Below are the code and all the weights of a small trained network. Each question names an input and a target symbol and asks about switching units off, where a switched-off unit gives its printed mean instead of its output.

import numpy as np


def w(rows, s, z=0):
    codes = np.array(rows[::2]) - 128.0
    scale = np.full(codes.shape[1], s)
    scale[-1] = z or s
    return codes * scale


def norm(h):
    return h / np.sqrt((h * h).mean(-1, keepdims=True) + 1e-5)


def f(y):
    return np.maximum(y, 0)


def softmax(a):
    e = np.exp(a - a.max(-1, keepdims=True))
    return e / e.sum(-1, keepdims=True)


def log_softmax(a):
    a = a - a.max(-1, keepdims=True)
    return a - np.log(np.exp(a).sum(-1, keepdims=True))


def net(x, mask):
    ids = ['αβγδεζηλμπστφψω'.index(c) for c in x.split()]
    T = len(ids)
    res = E[ids] + P[:T]
    u = 0
    for l in range(2):
        q, k, v = (norm(res) @ M[l].T for M in (Q, K, V))
        z = softmax(np.where(np.tri(T) > 0, q @ k.T / 3**0.5, -1e9)) @ v
        res = res + np.where(mask[u], z, O[l][:, -1]) @ O[l][:, :-1]
        u += 1
        y = f(norm(res) @ A[l][:, :-1].T + A[l][:, -1])
        res = res + np.where(mask[u : u + 4], y, B[l][:, -1]) @ B[l][:, :-1]
        u += 4
    return log_softmax(norm(res)[-1] @ U[:, :-1].T + U[:, -1])


Q, K, V, O, A, B = {}, {}, {}, {}, {}, {}
E = w([
[165,117,110,130,131,171,106,88,136],'α',
[76,211,121,204,209,52,76,188,124],'β',
[65,83,153,133,188,41,84,84,156],'γ',
[68,210,173,41,102,134,175,87,97],'δ',
[148,205,122,134,95,160,135,99,182],'ε',
[98,136,61,104,8,2,99,246,110],'ζ',
[145,149,55,148,116,90,141,138,118],'η',
[133,48,35,59,131,126,147,104,17],'λ',
[134,133,105,164,77,170,111,135,160],'μ',
[120,106,190,105,94,149,151,166,126],'π',
[210,100,118,172,125,98,172,123,59],'σ',
[106,142,146,138,99,124,162,178,130],'τ',
[116,110,155,165,100,146,158,110,24],'φ',
[126,102,144,125,113,168,147,166,164],'ψ',
[170,56,67,133,148,155,210,47,198],'ω',
],0.015)
P = w([
[94,136,133,181,244,1,86,157,104],'0',
[133,136,122,153,147,73,87,167,122],'1',
[134,128,124,131,136,129,120,172,126],'2',
[130,146,119,121,115,174,136,157,139],'3',
[130,167,107,112,95,202,153,145,151],'4',
[151,166,101,86,108,214,164,165,132],'5',
],0.007)
Q[0] = w([
[73,57,135,183,137,117,44,96,120],'0.h1',
[2,117,183,199,160,32,101,97,160],'0.h1',
[101,141,151,61,139,108,41,138,193],'0.h1',
],0.0088)
K[0] = w([
[85,85,170,180,239,44,95,183,151],'0.h1',
[79,113,172,178,254,102,26,115,141],'0.h1',
[96,243,112,132,154,37,77,112,177],'0.h1',
],0.0061)
V[0] = w([
[152,166,3,136,145,21,174,126,131],'0.h1',
[225,96,164,68,148,144,77,62,122],'0.h1',
[157,116,206,119,78,18,222,155,134],'0.h1',
],0.0042)
O[0] = w([
[175,150,180,39,123,167,83,110,125,254],'0.h1',
[78,254,42,196,191,130,104,146,158,104],'0.h1',
[146,175,132,131,77,103,169,113,194,162],'0.h1',
],0.009,0.0031)
A[0] = w([
[147,90,138,86,150,158,150,200,18,7],'0.n1',
[167,88,106,150,237,150,121,29,165,120],'0.n2',
[75,129,244,197,74,160,119,207,140,111],'0.n3',
[252,136,195,151,184,208,182,151,47,138],'0.n4',
],0.0046,0.0011)
B[0] = w([
[81,94,154,155,164,110,107,50,119,205],'0.n1',
[148,64,107,71,62,70,124,184,167,179],'0.n2',
[191,150,1,105,141,142,23,66,131,182],'0.n3',
[77,185,94,197,26,147,116,110,167,255],'0.n4',
],0.0073,0.0048)
Q[1] = w([
[170,134,201,89,99,201,119,94,195],'1.h1',
[101,75,202,84,200,71,74,157,137],'1.h1',
[117,138,2,93,96,227,138,78,155],'1.h1',
],0.008)
K[1] = w([
[237,164,138,102,116,121,193,106,110],'1.h1',
[121,106,129,101,160,11,69,153,151],'1.h1',
[116,114,76,101,136,182,188,70,122],'1.h1',
],0.011)
V[1] = w([
[48,210,122,117,125,55,116,3,36],'1.h1',
[207,91,81,67,166,64,78,130,32],'1.h1',
[166,104,177,20,234,85,219,130,128],'1.h1',
],0.0032)
O[1] = w([
[116,48,120,132,190,154,147,114,239,206],'1.h1',
[2,173,140,176,104,214,250,182,121,187],'1.h1',
[181,157,8,110,91,140,129,89,138,4],'1.h1',
],0.0079,0.0029)
A[1] = w([
[80,178,121,105,171,87,130,59,109,157],'1.n1',
[169,200,168,98,115,108,96,170,179,6],'1.n2',
[198,170,168,215,99,159,142,151,169,111],'1.n3',
[95,196,98,174,255,137,46,153,81,3],'1.n4',
],0.0071,0.0023)
B[1] = w([
[184,138,213,125,70,245,174,187,118,185],'1.n1',
[129,83,107,170,244,213,41,88,75,185],'1.n2',
[80,152,154,66,230,2,229,102,105,254],'1.n3',
[252,84,114,176,134,161,212,241,106,170],'1.n4',
],0.0076,0.005)
U = w([
[158,223,58,165,88,150,99,118,100,172],'α',
[92,73,194,252,57,171,124,99,126,138],'β',
[79,146,109,105,43,72,104,241,90,146],'γ',
[207,73,181,93,60,108,163,111,103,24],'δ',
[161,144,145,89,254,170,89,111,148,129],'ε',
[169,103,133,145,108,140,75,126,149,158],'ζ',
[93,55,74,66,147,174,176,153,31,81],'η',
[176,118,173,90,103,135,101,108,95,92],'λ',
[94,14,188,72,165,118,151,204,246,2],'μ',
[229,80,50,133,94,134,169,86,226,174],'π',
[141,118,153,116,101,138,122,162,120,135],'σ',
[222,126,148,202,139,175,164,228,144,202],'τ',
[153,193,222,61,82,218,170,145,176,156],'φ',
[41,205,79,174,119,176,152,163,233,147],'ψ',
[117,190,124,149,147,39,216,115,144,209],'ω',
],0.0071,0.0027)

Each question gives the input, a string of symbols that net reads in full, and the target symbol t.
The units are the heads (3 rows each of Q, K, V and O) and the neurons (one row each of A and B). Each row of codes is followed by its name. A weight is (code - 128) times the scale printed after its matrix; where a second scale follows, it is the last column's (O, A, B and U).
mask holds one flag per unit, layer by layer, with each layer's heads first. A switched-off unit (its flag False) gives its mean, the last column of its rows in O or B, instead of its output. The means were averaged over made-up inputs and are rounded, as every weight is.
A unit's drop is (log p(t) with every unit on - log p(t) with that unit switched off) / (log p(t) with every unit on - log p(t) with every unit switched off).
The circuit of an input: a set's keep is (log p(t) with only the set's units on - log p(t) with every unit switched off) / (log p(t) with every unit on - log p(t) with every unit switched off). Starting from all 10 units, units are removed one at a time, each time the one whose removal leaves the highest keep (on an exact tie, the one counted first), for as long as the keep stays at least 0.8.
units of the circuit, in order: the units of the circuit, biggest drop first
most important unit: the unit with the biggest drop
top k neurons: the k neurons with the biggest drops, biggest first
top k neurons in layer l: the k neurons of layer l with the biggest drops, biggest first
input μ η ζ λ ψ, target ψ: top neuron in layer 1 : 1.n1
input μ ε σ, target ω: top 2 neurons : 1.n3, 0.n4
input σ ω δ σ ψ, target ε: top 3 neurons : 0.n2, 0.n4, 0.n3
input δ λ η λ φ, target β: top 2 neurons in layer 0 : 0.n4, 0.n1
input σ π δ λ π, target ψ: units of the circuit, in order : 0.n3, 0.h1
input γ ω σ η, target ε: units of the circuit, in order : 1.n2, 0.h1
input η σ ψ η, target γ: units of the circuit, in order : 1.h1, 0.n3
input σ ζ φ σ η, target ε: units of the circuit, in order : 1.n2, 1.h1, 0.n4
input ψ α ω τ, target α: units of the circuit, in order : 0.n3, 1.h1
input β ψ μ, target γ: units of the circuit, in order : 0.h1, 1.h1, 0.n1, 1.n2
input σ σ π, target ε: top 2 neurons : 0.n3, 1.n2
input λ λ γ δ φ α, target μ: units of the circuit, in order : 0.h1, 1.h1, 0.n2, 0.n3
input μ α ψ, target τ: units of the circuit, in order : 0.h1, 0.n3, 1.n4, 1.h1
input ψ μ η, target β: top 2 neurons : 1.n3, 0.n1
input ω π σ α, target ε: units of the circuit, in order : 1.h1, 0.h1, 1.n3
input ζ γ δ φ η, target μ: units of the circuit, in order : 1.h1, 0.n4
input η ω α, target α: units of the circuit, in order : 1.h1, 0.n4
input ψ ψ β, target τ: units of the circuit, in order : 1.n4
input ζ η α, target φ: units of the circuit, in order : 0.h1, 1.h1
input τ δ τ, target π: units of the circuit, in order : 0.n3, 1.h1
input λ δ δ σ μ, target ε: most important unit : 0.n4
input σ φ ω σ τ, target ε: top 2 neurons : 0.n2, 1.n2
input τ ζ φ δ α, target π: top 2 neurons in layer 0 : 0.n2, 0.n1
input ζ ψ δ φ ψ, target μ: top 3 neurons in layer 1 : 1.n4, 1.n2, 1.n3
input β σ α σ π η, target ω: top 2 neurons : 0.n3, 0.n2
input σ η β σ π, target ε: top 2 neurons : 0.n4, 0.n3
input φ φ φ σ σ σ, target ω: most important unit : 1.n3
